Below is a small trained network, with its code and all its weights. Each question gives an input and a class and asks what happens when units are switched off, that is, made to give their printed mean instead of their output.

import numpy as np


def w(rows, s, z=0):
    codes = np.array(rows[::2]) - 128.0
    scale = np.full(codes.shape[1], s)
    scale[-1] = z or s
    return codes * scale


def norm(h):
    return h / np.sqrt((h * h).mean(-1, keepdims=True) + 1e-5)


def f(y):
    return np.maximum(y, 0)


def log_softmax(a):
    a = a - a.max(-1, keepdims=True)
    return a - np.log(np.exp(a).sum(-1, keepdims=True))


def net(x, mask):
    res = np.array(x, float).reshape(1, 2) / 4 @ E
    u = 0
    for l in range(4):
        y = f(norm(res) @ A[l][:, :-1].T + A[l][:, -1])
        res = res + np.where(mask[u : u + 5], y, B[l][:, -1]) @ B[l][:, :-1]
        u += 5
    return log_softmax(norm(res)[-1] @ U[:, :-1].T + U[:, -1])


A, B = {}, {}
E = w([
[89,98,39],'x0',
[154,254,156],'x1',
],0.0047)
A[0] = w([
[2,197,67,84],'0.n1',
[168,40,188,90],'0.n2',
[167,107,6,2],'0.n3',
[168,50,214,110],'0.n4',
[184,161,172,119],'0.n5',
],0.0072,0.0023)
B[0] = w([
[112,152,85,222],'0.n1',
[128,145,222,239],'0.n2',
[30,2,35,207],'0.n3',
[189,176,133,253],'0.n4',
[190,58,97,240],'0.n5',
],0.0075,0.003)
A[1] = w([
[125,2,167,59],'1.n1',
[40,197,177,89],'1.n2',
[84,250,183,9],'1.n3',
[208,168,110,75],'1.n4',
[39,161,211,191],'1.n5',
],0.0043,0.0015)
B[1] = w([
[161,253,127,240],'1.n1',
[238,105,58,135],'1.n2',
[68,40,164,172],'1.n3',
[92,95,194,247],'1.n4',
[247,200,66,165],'1.n5',
],0.0051,0.0016)
A[2] = w([
[171,159,26,194],'2.n1',
[164,117,249,182],'2.n2',
[129,54,204,108],'2.n3',
[162,91,143,103],'2.n4',
[181,91,168,252],'2.n5',
],0.012,0.0032)
B[2] = w([
[164,85,211,178],'2.n1',
[112,114,53,254],'2.n2',
[153,160,136,174],'2.n3',
[122,160,106,156],'2.n4',
[208,255,82,217],'2.n5',
],0.0099)
A[3] = w([
[150,222,141,125],'3.n1',
[98,78,178,56],'3.n2',
[102,134,105,7],'3.n3',
[2,194,107,85],'3.n4',
[109,152,135,49],'3.n5',
],0.0099,0.002)
B[3] = w([
[107,131,55,254],'3.n1',
[115,156,109,166],'3.n2',
[57,154,170,128],'3.n3',
[142,50,2,129],'3.n4',
[92,12,190,128],'3.n5',
],0.0063,0.0055)
U = w([
[218,105,245,87],'0',
[63,185,167,1],'1',
[99,21,95,154],'2',
[205,214,61,201],'3',
],0.012,0.0059)

Each question gives the input, the list of numbers given to net, and the class t.
The units are the neurons (one row each of A and B). Each row of codes is followed by its name. A weight is (code - 128) times the scale printed after its matrix; where a second scale follows, it is the last column's (A, B and U).
mask holds one flag per neuron, layer by layer. A switched-off neuron (its flag False) gives its mean, the last column of its row in B, instead of its output. The means were averaged over made-up inputs and are rounded, as every weight is.
A unit's drop is (log p(t) with every unit on - log p(t) with that unit switched off) / (log p(t) with every unit on - log p(t) with every unit switched off).
The circuit of an input: a set's keep is (log p(t) with only the set's units on - log p(t) with every unit switched off) / (log p(t) with every unit on - log p(t) with every unit switched off). Starting from the 12 units with the biggest drops (on a tie, the unit counted first), units are removed one at a time, each time the one whose removal leaves the highest keep (on an exact tie, the one counted first), for as long as the keep stays at least 0.8.
units of the circuit, in order: the units of the circuit, biggest drop first
most important unit: the unit with the biggest drop
k most important neurons: the k neurons with the biggest drops, biggest first
drop when u is switched off: that unit's drop, to one decimal
input [8,-5], class 2: units of the circuit, in order => [2.n5]
input [8,8], class 0: units of the circuit, in order => [2.n1 2.n2 2.n5]
input [3,-7], class 2: 3 most important neurons => [2.n5 0.n3 0.n5]
input [4,2], class 2: units of the circuit, in order => [2.n5 0.n3]
input [1,1], class 0: 3 most important neurons => [2.n1 2.n2 2.n5]
input [3,4], class 0: units of the circuit, in order => [2.n1 2.n5]
input [4,4], class 0: units of the circuit, in order => [2.n1 2.n5]
input [2,3], class 0: 3 most important neurons => [2.n1 2.n5 2.n2]
input [2,7], class 0: 3 most important neurons => [2.n1 0.n2 2.n5]
input [2,2], class 0: 2 most important neurons => [2.n1 2.n2]
input [3,-6], class 2: drop when 2.n5 is switched off => 1.7
input [3,-3], class 2: drop when 2.n5 is switched off => 0.8
input [1,-3], class 2: drop when 3.n1 is switched off => 0.2
input [7,2], class 2: most important unit => 2.n5
